Below are the code and all the weights of a small trained network. Each question names an input and a class and asks about switching units off, where a switched-off unit gives its printed mean instead of its output.

import numpy as np


def w(rows, s, z=0):
    codes = np.array(rows[::2]) - 128.0
    scale = np.full(codes.shape[1], s)
    scale[-1] = z or s
    return codes * scale


def norm(h):
    return h / np.sqrt((h * h).mean(-1, keepdims=True) + 1e-5)


def f(y):
    return y / 2 * (1 + np.tanh(0.7978845608 * (y + 0.044715 * y**3)))


def log_softmax(a):
    a = a - a.max(-1, keepdims=True)
    return a - np.log(np.exp(a).sum(-1, keepdims=True))


def net(x, mask):
    res = np.array(x, float).reshape(1, 4) / 4 @ E
    u = 0
    for l in range(3):
        y = f(norm(res) @ A[l][:, :-1].T + A[l][:, -1])
        res = res + np.where(mask[u : u + 3], y, B[l][:, -1]) @ B[l][:, :-1]
        u += 3
    return log_softmax(norm(res)[-1] @ U[:, :-1].T + U[:, -1])


A, B = {}, {}
E = w([
[44,141,169,136,148],'x0',
[71,61,186,215,53],'x1',
[192,228,209,129,98],'x2',
[229,1,193,75,121],'x3',
],0.0087)
A[0] = w([
[234,232,112,87,175,4],'0.n1',
[124,251,214,47,254,50],'0.n2',
[100,249,195,225,122,206],'0.n3',
],0.0069,0.0041)
B[0] = w([
[160,90,65,105,139,177],'0.n1',
[214,231,135,1,148,198],'0.n2',
[99,166,42,112,57,254],'0.n3',
],0.012,0.0048)
A[1] = w([
[193,200,255,147,31,71],'1.n1',
[47,142,76,184,32,150],'1.n2',
[202,91,210,145,195,1],'1.n3',
],0.0093,0.0069)
B[1] = w([
[42,71,84,169,145,166],'1.n1',
[88,97,64,198,251,253],'1.n2',
[131,111,171,143,123,134],'1.n3',
],0.013,0.0066)
A[2] = w([
[58,163,74,182,7,2],'2.n1',
[152,109,206,145,117,104],'2.n2',
[74,122,114,49,157,166],'2.n3',
],0.014,0.0021)
B[2] = w([
[45,3,110,242,163,241],'2.n1',
[165,45,158,236,54,176],'2.n2',
[11,132,86,182,141,253],'2.n3',
],0.012,0.0038)
U = w([
[3,150,41,226,220,216],'0',
[175,29,220,192,70,1],'1',
[195,235,27,5,166,186],'2',
],0.014,0.0064)

Each question gives the input, the list of numbers given to net, and the class t.
The units are the neurons (one row each of A and B). Each row of codes is followed by its name. A weight is (code - 128) times the scale printed after its matrix; where a second scale follows, it is the last column's (A, B and U).
mask holds one flag per neuron, layer by layer. A switched-off neuron (its flag False) gives its mean, the last column of its row in B, instead of its output. The means were averaged over made-up inputs and are rounded, as every weight is.
A unit's drop is (log p(t) with every unit on - log p(t) with that unit switched off) / (log p(t) with every unit on - log p(t) with every unit switched off).
The circuit of an input: a set's keep is (log p(t) with only the set's units on - log p(t) with every unit switched off) / (log p(t) with every unit on - log p(t) with every unit switched off). Starting from all 9 units, units are removed one at a time, each time the one whose removal leaves the highest keep (on an exact tie, the one counted first), for as long as the keep stays at least 0.8.
circuit, biggest first: the units of the circuit, biggest drop first
unit that matters most: the unit with the biggest drop
k most important neurons: the k neurons with the biggest drops, biggest first
k most important neurons of layer l: the k neurons of layer l with the biggest drops, biggest first
drop of u: that unit's drop, to one decimal
input [-6,-2,-2,5], class 1: unit that matters most => 0.n3
input [-8,-1,-7,3], class 2: circuit, biggest first => [1.n2; 2.n1]
input [-8,-2,5,5], class 1: circuit, biggest first => [0.n2; 1.n2]
input [-5,2,0,1], class 1: circuit, biggest first => [0.n3; 1.n2]
input [-8,-4,-2,-5], class 2: circuit, biggest first => [0.n3; 2.n1; 1.n2]
input [-5,2,-6,4], class 1: circuit, biggest first => [1.n2; 0.n3]
input [-6,-3,-1,7], class 1: circuit, biggest first => [0.n2; 1.n2]
input [-1,-7,-4,-3], class 2: circuit, biggest first => [2.n1; 1.n2]
input [-8,1,-4,4], class 1: 2 most important neurons => [0.n3; 1.n2]
input [6,2,3,6], class 1: 2 most important neurons => [0.n3; 1.n2]
input [-6,-1,7,4], class 1: 3 most important neurons => [0.n3; 1.n2; 0.n2]
input [-5,-6,-5,1], class 2: 2 most important neurons of layer 1 => [1.n2; 1.n1]
input [0,2,-6,7], class 1: drop of 1.n2 => 0.2
input [7,-6,0,-3], class 2: circuit, biggest first => [0.n2]
input [6,-4,3,2], class 2: drop of 2.n3 => 0.0
input [6,8,-5,8], class 1: drop of 0.n3 => 0.1
